Below is a small trained network, with its code and all its weights. Each question gives an input and a target symbol and asks what happens when units are switched off, that is, made to give their printed mean instead of their output.

import numpy as np


def w(rows, s, z=0):
    codes = np.array(rows[::2]) - 128.0
    scale = np.full(codes.shape[1], s)
    scale[-1] = z or s
    return codes * scale


def norm(h):
    return h / np.sqrt((h * h).mean(-1, keepdims=True) + 1e-5)


def f(y):
    return y / 2 * (1 + np.tanh(0.7978845608 * (y + 0.044715 * y**3)))


def softmax(a):
    e = np.exp(a - a.max(-1, keepdims=True))
    return e / e.sum(-1, keepdims=True)


def log_softmax(a):
    a = a - a.max(-1, keepdims=True)
    return a - np.log(np.exp(a).sum(-1, keepdims=True))


def net(x, mask):
    ids = ['αβεζηλξπστφψω'.index(c) for c in x.split()]
    T = len(ids)
    res = E[ids] + P[:T]
    r = norm(res)
    for j in range(3):
        rows = slice(2 * j, 2 * j + 2)
        q, k, v = (r @ M[0][rows].T for M in (Q, K, V))
        z = softmax(np.where(np.tri(T) > 0, q @ k.T / 2**0.5, -1e9)) @ v
        o = O[0][rows]
        res = res + np.where(mask[j], z, o[:, -1]) @ o[:, :-1]
    y = f(norm(res) @ A[0][:, :-1].T + A[0][:, -1])
    res = res + np.where(mask[3:7], y, B[0][:, -1]) @ B[0][:, :-1]
    return log_softmax(norm(res)[-1] @ U[:, :-1].T + U[:, -1])


Q, K, V, O, A, B = {}, {}, {}, {}, {}, {}
E = w([
[151,151,120],'α',
[96,102,119],'β',
[108,51,203],'ε',
[104,134,116],'ζ',
[154,161,128],'η',
[163,184,132],'λ',
[107,64,130],'ξ',
[112,37,253],'π',
[145,165,107],'σ',
[157,213,147],'τ',
[119,102,55],'φ',
[106,143,102],'ψ',
[140,132,97],'ω',
],0.024)
P = w([
[122,125,138],'0',
[166,110,5],'1',
[63,52,99],'2',
[93,195,164],'3',
[217,17,201],'4',
[99,161,188],'5',
],0.019)
Q[0] = w([
[248,141,87],'H0',
[171,236,116],'H0',
[50,126,127],'H1',
[162,157,191],'H1',
[153,234,63],'H2',
[72,43,53],'H2',
],0.013)
K[0] = w([
[167,47,46],'H0',
[162,95,110],'H0',
[131,186,218],'H1',
[2,118,187],'H1',
[222,90,88],'H2',
[134,173,99],'H2',
],0.017)
V[0] = w([
[238,46,162],'H0',
[73,163,109],'H0',
[71,184,148],'H1',
[178,91,67],'H1',
[1,123,128],'H2',
[79,181,138],'H2',
],0.013)
O[0] = w([
[57,200,152,2],'H0',
[168,67,123,191],'H0',
[153,118,41,158],'H1',
[172,99,165,168],'H1',
[105,49,94,134],'H2',
[248,151,119,129],'H2',
],0.013,0.0054)
A[0] = w([
[174,62,113,116],'N0',
[89,144,39,65],'N1',
[183,131,250,126],'N2',
[140,187,123,254],'N3',
],0.022,0.0061)
B[0] = w([
[148,180,189,250],'N0',
[181,194,221,185],'N1',
[115,71,213,205],'N2',
[6,117,118,195],'N3',
],0.013,0.011)
U = w([
[61,125,143,120],'α',
[181,116,93,133],'β',
[100,70,126,71],'ε',
[196,205,121,214],'ζ',
[70,152,128,132],'η',
[72,153,155,34],'λ',
[157,64,69,201],'ξ',
[92,61,236,4],'π',
[90,198,69,245],'σ',
[78,143,146,73],'τ',
[136,142,157,5],'φ',
[150,204,128,155],'ψ',
[80,249,170,160],'ω',
],0.013,0.004)

Each question gives the input, a string of symbols that net reads in full, and the target symbol t.
The units are the heads (2 rows each of Q, K, V and O) and the neurons (one row each of A and B). Each row of codes is followed by its name. A weight is (code - 128) times the scale printed after its matrix; where a second scale follows, it is the last column's (O, A, B and U).
mask holds one flag per unit, heads first, then neurons. A switched-off unit (its flag False) gives its mean, the last column of its rows in O or B, instead of its output. The means were averaged over made-up inputs and are rounded, as every weight is.
A unit's drop is (log p(t) with every unit on - log p(t) with that unit switched off) / (log p(t) with every unit on - log p(t) with every unit switched off).
The circuit of an input: a set's keep is (log p(t) with only the set's units on - log p(t) with every unit switched off) / (log p(t) with every unit on - log p(t) with every unit switched off). Starting from all 7 units, units are removed one at a time, each time the one whose removal leaves the highest keep (on an exact tie, the one counted first), for as long as the keep stays at least 0.8.
circuit, biggest first: the units of the circuit, biggest drop first
unit that matters most: the unit with the biggest drop
top k neurons: the k neurons with the biggest drops, biggest first
which heads matter: for each layer, one digit per head in row order, 1 if its drop is at least 0.15 and else 0, layers parted by /
drop when u is switched off: that unit's drop, to one decimal
input ζ φ π, target ξ: unit that matters most	H2
input η ω β, target ω: circuit, biggest first	[H2 H0 N2]
input σ η ω, target ζ: which heads matter	001
input α ω ω ζ β ζ, target ζ: circuit, biggest first	[H1 H0 N2 N0]
input ζ ζ ω, target ξ: top 2 neurons	[N1 N2]
input ω ω β ξ, target ξ: which heads matter	101
input σ π ψ, target ζ: which heads matter	000
input σ ζ τ, target ζ: which heads matter	100
input η ω ω, target ω: circuit, biggest first	[H0 H2]
input ζ ζ σ, target ξ: top 2 neurons	[N1 N2]
input σ ω ω, target ζ: top 2 neurons	[N0 N2]
input φ ω ζ ω ω ξ, target ξ: top 2 neurons	[N1 N2]
input ω π η ζ, target ζ: drop when N1 is switched off	0.2
input ζ σ ζ, target ξ: drop when N1 is switched off	0.1
input σ λ σ, target ζ: drop when N0 is switched off	0.1
input σ β σ, target ζ: drop when H1 is switched off	0.0
